Below is a small trained network, with its code and all its weights. Each question gives an input and a target symbol and asks what happens when units are switched off, that is, made to give their printed mean instead of their output.

import numpy as np


def w(rows, s, z=0):
    codes = np.array(rows[::2]) - 128.0
    scale = np.full(codes.shape[1], s)
    scale[-1] = z or s
    return codes * scale


def f(y):
    return y / 2 * (1 + np.tanh(0.7978845608 * (y + 0.044715 * y**3)))


def softmax(a):
    e = np.exp(a - a.max(-1, keepdims=True))
    return e / e.sum(-1, keepdims=True)


def log_softmax(a):
    a = a - a.max(-1, keepdims=True)
    return a - np.log(np.exp(a).sum(-1, keepdims=True))


def net(x, mask):
    ids = ['βγδηθλμξσφψ'.index(c) for c in x.split()]
    T = len(ids)
    res = E[ids] + P[:T]
    r = res
    for j in range(2):
        rows = slice(4 * j, 4 * j + 4)
        q, k, v = (r @ M[0][rows].T for M in (Q, K, V))
        z = softmax(np.where(np.tri(T) > 0, q @ k.T / 4**0.5, -1e9)) @ v
        o = O[0][rows]
        res = res + np.where(mask[j], z, o[:, -1]) @ o[:, :-1]
    y = f(res @ A[0][:, :-1].T + A[0][:, -1])
    res = res + np.where(mask[2:14], y, B[0][:, -1]) @ B[0][:, :-1]
    return log_softmax(res[-1] @ U[:, :-1].T + U[:, -1])


Q, K, V, O, A, B = {}, {}, {}, {}, {}, {}
E = w([
[250,97,96],'β',
[81,145,52],'γ',
[52,149,149],'δ',
[49,187,180],'η',
[28,187,124],'θ',
[132,241,123],'λ',
[143,39,116],'μ',
[72,129,199],'ξ',
[174,67,136],'σ',
[42,104,138],'φ',
[253,188,181],'ψ',
],0.012)
P = w([
[97,139,246],'0',
[112,132,132],'1',
[112,139,135],'2',
[115,140,137],'3',
[113,142,138],'4',
[114,139,138],'5',
[116,138,138],'6',
[115,139,138],'7',
[111,139,137],'8',
],0.014)
Q[0] = w([
[211,126,172],'H0',
[160,93,134],'H0',
[44,108,121],'H0',
[126,115,141],'H0',
[109,104,254],'H1',
[188,162,62],'H1',
[101,149,221],'H1',
[47,153,167],'H1',
],0.023)
K[0] = w([
[104,150,85],'H0',
[145,87,102],'H0',
[116,89,202],'H0',
[117,119,132],'H0',
[179,105,249],'H1',
[142,125,34],'H1',
[141,144,217],'H1',
[68,116,199],'H1',
],0.019)
V[0] = w([
[184,112,117],'H0',
[160,117,141],'H0',
[101,121,53],'H0',
[159,168,84],'H0',
[84,69,117],'H1',
[143,80,172],'H1',
[237,119,109],'H1',
[100,254,134],'H1',
],0.018)
O[0] = w([
[123,148,194,59],'H0',
[141,147,215,124],'H0',
[65,146,103,3],'H0',
[121,232,144,45],'H0',
[61,12,120,88],'H1',
[172,40,112,182],'H1',
[162,146,253,40],'H1',
[120,254,54,227],'H1',
],0.0096,0.012)
A[0] = w([
[214,82,119,130],'N0',
[53,127,160,200],'N1',
[3,95,132,125],'N2',
[62,110,130,83],'N3',
[189,75,156,133],'N4',
[114,157,173,228],'N5',
[129,97,77,250],'N6',
[132,124,199,38],'N7',
[147,72,135,135],'N8',
[116,187,126,9],'N9',
[82,90,97,2],'N10',
[186,127,121,73],'N11',
],0.014,0.008)
B[0] = w([
[111,141,168,193],'N0',
[6,224,141,127],'N1',
[61,119,154,158],'N2',
[103,95,121,136],'N3',
[109,162,82,174],'N4',
[155,102,60,164],'N5',
[155,130,197,250],'N6',
[99,120,98,150],'N7',
[140,159,144,168],'N8',
[85,101,166,155],'N9',
[123,121,67,175],'N10',
[96,105,132,151],'N11',
],0.013,0.023)
U = w([
[106,134,119,238],'β',
[45,120,89,107],'γ',
[114,73,58,127],'δ',
[192,98,8,21],'η',
[73,119,44,62],'θ',
[65,188,98,40],'λ',
[55,114,146,184],'μ',
[243,1,152,222],'ξ',
[126,129,201,170],'σ',
[75,39,82,4],'φ',
[238,178,140,172],'ψ',
],0.0083,0.0035)

Each question gives the input, a string of symbols that net reads in full, and the target symbol t.
The units are the heads (4 rows each of Q, K, V and O) and the neurons (one row each of A and B). Each row of codes is followed by its name. A weight is (code - 128) times the scale printed after its matrix; where a second scale follows, it is the last column's (O, A, B and U).
mask holds one flag per unit, heads first, then neurons. A switched-off unit (its flag False) gives its mean, the last column of its rows in O or B, instead of its output. The means were averaged over made-up inputs and are rounded, as every weight is.
A unit's drop is (log p(t) with every unit on - log p(t) with that unit switched off) / (log p(t) with every unit on - log p(t) with every unit switched off).
The circuit of an input: a set's keep is (log p(t) with only the set's units on - log p(t) with every unit switched off) / (log p(t) with every unit on - log p(t) with every unit switched off). Starting from the 12 units with the biggest drops (on a tie, the unit counted first), units are removed one at a time, each time the one whose removal leaves the highest keep (on an exact tie, the one counted first), for as long as the keep stays at least 0.8.
units of the circuit, in order: the units of the circuit, biggest drop first
top k neurons: the k neurons with the biggest drops, biggest first
heads that matter: for each layer, one digit per head in row order, 1 if its drop is at least 0.15 and else 0, layers parted by /
drop when u is switched off: that unit's drop, to one decimal
input ξ μ β μ σ, target σ: top 2 neurons	N10, N5
input θ ξ γ ξ η ξ, target θ: top 2 neurons	N2, N10
input λ δ η, target λ: units of the circuit, in order	H1
input λ φ ξ ψ σ μ, target ψ: heads that matter	00
input μ φ ξ η ξ μ φ, target μ: heads that matter	01
input φ η γ γ ξ ψ ψ θ, target φ: heads that matter	01
input ξ φ λ γ, target ξ: heads that matter	10
input σ λ ψ η η θ η λ, target λ: heads that matter	11
input μ μ ψ η, target μ: top 2 neurons	N4, N2
input γ γ θ ξ ψ φ σ, target ψ: units of the circuit, in order	N9, H1
input μ λ δ, target μ: top 2 neurons	N4, N2
input γ φ σ γ, target γ: units of the circuit, in order	H1, H0, N2
input μ ξ ψ η δ ξ δ, target μ: top 3 neurons	N2, N4, N0
input ξ η λ ψ λ γ, target ξ: top neuron	N4
input μ ξ σ ξ ξ, target μ: top 2 neurons	N4, N2
input θ ξ ξ φ ξ ξ σ η, target θ: top 2 neurons	N10, N0
input σ σ η ψ η δ ξ, target σ: top 4 neurons	N0, N8, N5, N10
input η η δ, target η: drop when H0 is switched off	0.3
input σ φ σ, target σ: drop when N5 is switched off	0.3
input ψ ξ σ φ φ φ, target ψ: drop when N10 is switched off	0.1
